Here is a tiny trained network, its code and every weight. The questions are about switching its units off for an input and a class, where a switched-off unit gives its printed mean instead of its output.

import numpy as np


def w(rows, s, z=0):
    codes = np.array(rows[::2]) - 128.0
    scale = np.full(codes.shape[1], s)
    scale[-1] = z or s
    return codes * scale


def norm(h):
    return h / np.sqrt((h * h).mean(-1, keepdims=True) + 1e-5)


def f(y):
    return np.maximum(y, 0)


def log_softmax(a):
    a = a - a.max(-1, keepdims=True)
    return a - np.log(np.exp(a).sum(-1, keepdims=True))


def net(x, mask):
    res = np.array(x, float).reshape(1, 8) / 4 @ E
    u = 0
    for l in range(2):
        y = f(norm(res) @ A[l][:, :-1].T + A[l][:, -1])
        res = res + np.where(mask[u : u + 10], y, B[l][:, -1]) @ B[l][:, :-1]
        u += 10
    return log_softmax(norm(res)[-1] @ U[:, :-1].T + U[:, -1])


A, B = {}, {}
E = w([
[155,248,68,176,87,126,93],'x0',
[138,77,125,227,88,217,134],'x1',
[143,126,130,126,121,125,132],'x2',
[130,127,129,128,122,124,126],'x3',
[127,128,128,129,127,126,130],'x4',
[122,130,128,128,130,131,132],'x5',
[130,126,128,129,126,124,125],'x6',
[133,186,236,139,112,135,93],'x7',
],0.012)
A[0] = w([
[122,62,155,134,138,177,122,70],'0.n0',
[111,12,81,80,151,126,143,236],'0.n1',
[114,63,168,67,142,131,137,142],'0.n2',
[147,97,151,201,123,165,139,143],'0.n3',
[141,73,63,199,117,184,141,131],'0.n4',
[123,161,174,112,133,127,110,113],'0.n5',
[117,65,202,100,158,139,130,120],'0.n6',
[145,110,6,125,138,116,133,120],'0.n7',
[129,159,120,85,108,157,167,112],'0.n8',
[117,177,142,160,134,125,123,3],'0.n9',
],0.019,0.0035)
B[0] = w([
[87,148,156,71,85,162,146,185],'0.n0',
[225,203,112,110,130,208,71,253],'0.n1',
[155,97,127,211,130,56,141,208],'0.n2',
[72,166,126,70,85,196,123,206],'0.n3',
[121,93,109,253,150,88,174,229],'0.n4',
[170,78,125,132,160,105,160,175],'0.n5',
[75,50,125,110,152,88,167,207],'0.n6',
[37,110,145,73,106,83,127,222],'0.n7',
[130,97,136,116,114,111,74,143],'0.n8',
[175,104,59,122,128,181,118,159],'0.n9',
],0.022,0.015)
A[1] = w([
[43,155,137,13,156,93,112,86],'1.n0',
[155,190,130,115,97,226,99,130],'1.n1',
[60,142,253,99,81,160,152,108],'1.n2',
[210,139,107,138,150,145,79,78],'1.n3',
[147,161,215,84,110,194,105,131],'1.n4',
[199,178,139,177,133,247,120,28],'1.n5',
[236,202,133,81,173,151,81,43],'1.n6',
[84,101,204,72,103,173,120,4],'1.n7',
[161,199,170,125,173,114,65,33],'1.n8',
[123,169,139,130,126,197,153,67],'1.n9',
],0.018,0.0033)
B[1] = w([
[121,101,158,58,105,222,122,209],'1.n0',
[196,82,206,165,147,149,188,219],'1.n1',
[148,126,64,22,154,144,64,186],'1.n2',
[66,205,98,79,184,169,142,222],'1.n3',
[85,152,115,201,126,79,162,158],'1.n4',
[155,136,249,118,68,136,99,246],'1.n5',
[120,161,2,166,137,46,90,236],'1.n6',
[48,173,86,86,119,115,115,168],'1.n7',
[149,178,101,110,193,84,135,161],'1.n8',
[182,138,184,134,111,93,88,179],'1.n9',
],0.025,0.013)
U = w([
[160,184,62,117,196,95,97,186],'0',
[68,76,111,25,114,178,107,146],'1',
[177,135,217,161,91,178,114,198],'2',
[54,82,76,226,111,126,138,1],'3',
[170,4,148,139,204,82,169,62],'4',
],0.018,0.0033)

Each question gives the input, the list of numbers given to net, and the class t.
The units are the neurons (one row each of A and B). Each row of codes is followed by its name. A weight is (code - 128) times the scale printed after its matrix; where a second scale follows, it is the last column's (A, B and U).
mask holds one flag per neuron, layer by layer. A switched-off neuron (its flag False) gives its mean, the last column of its row in B, instead of its output. The means were averaged over made-up inputs and are rounded, as every weight is.
A unit's drop is (log p(t) with every unit on - log p(t) with that unit switched off) / (log p(t) with every unit on - log p(t) with every unit switched off).
The circuit of an input: a set's keep is (log p(t) with only the set's units on - log p(t) with every unit switched off) / (log p(t) with every unit on - log p(t) with every unit switched off). Starting from the 12 units with the biggest drops (on a tie, the unit counted first), units are removed one at a time, each time the one whose removal leaves the highest keep (on an exact tie, the one counted first), for as long as the keep stays at least 0.8.
units of the circuit, in order: the units of the circuit, biggest drop first
k most important neurons: the k neurons with the biggest drops, biggest first
k most important neurons of layer l: the k neurons of layer l with the biggest drops, biggest first
drop when u is switched off: that unit's drop, to one decimal
input [-8,-3,3,-4,-1,-4,8,2], class 4: units of the circuit, in order	[0.n2]
input [0,0,-7,-5,0,-8,3,-5], class 0: 4 most important neurons	[0.n1 0.n3 0.n6 0.n0]
input [7,7,0,5,-5,4,3,0], class 3: 2 most important neurons	[0.n4 0.n1]
input [-7,8,-5,0,-7,1,-8,-2], class 2: 2 most important neurons	[0.n1 0.n7]
input [0,2,8,-5,5,-7,8,-3], class 2: 4 most important neurons	[0.n1 0.n6 0.n4 0.n2]
input [4,6,-7,0,-5,2,3,-1], class 3: 2 most important neurons	[0.n4 0.n1]
input [-3,0,4,-6,7,-5,4,-7], class 0: 3 most important neurons	[0.n1 1.n6 0.n3]
input [2,7,3,7,8,3,4,-5], class 3: 2 most important neurons	[0.n4 0.n7]
input [-6,1,6,-5,3,1,8,-6], class 2: 3 most important neurons of layer 0	[0.n1 0.n0 0.n4]
input [8,1,3,7,-5,4,5,-3], class 3: 3 most important neurons	[0.n3 0.n4 0.n0]
input [-3,-2,3,4,7,7,-6,0], class 0: 2 most important neurons	[0.n1 0.n7]
input [-2,0,7,-4,2,4,7,5], class 4: 2 most important neurons of layer 0	[0.n5 0.n7]
input [0,1,-5,3,3,7,-5,-7], class 2: 2 most important neurons	[0.n6 0.n1]
input [1,8,-5,4,2,8,4,-5], class 3: units of the circuit, in order	[0.n4]
input [0,3,4,4,3,-4,8,-4], class 2: 2 most important neurons of layer 0	[0.n1 0.n6]
input [-4,0,7,-3,2,-7,5,2], class 4: 2 most important neurons	[0.n2 0.n6]
input [-4,0,-2,1,-8,-5,1,-6], class 0: 2 most important neurons of layer 1	[1.n6 1.n3]
input [0,8,-8,5,4,-3,-5,6], class 1: 2 most important neurons	[0.n1 1.n2]
input [-6,2,-5,-4,6,0,2,0], class 2: 2 most important neurons of layer 0	[0.n7 0.n1]
input [3,-5,2,2,5,5,-1,-6], class 1: units of the circuit, in order	[0.n7]
input [1,6,5,8,5,-5,3,-3], class 3: 2 most important neurons of layer 0	[0.n4 0.n7]
input [6,6,-5,-1,0,-5,-7,0], class 3: 2 most important neurons of layer 0	[0.n4 0.n1]
input [-5,-4,-4,-5,-8,-1,-6,-5], class 0: drop when 0.n1 is switched off	2.3
input [6,5,-7,7,-6,-2,-3,-3], class 3: drop when 0.n4 is switched off	1.9
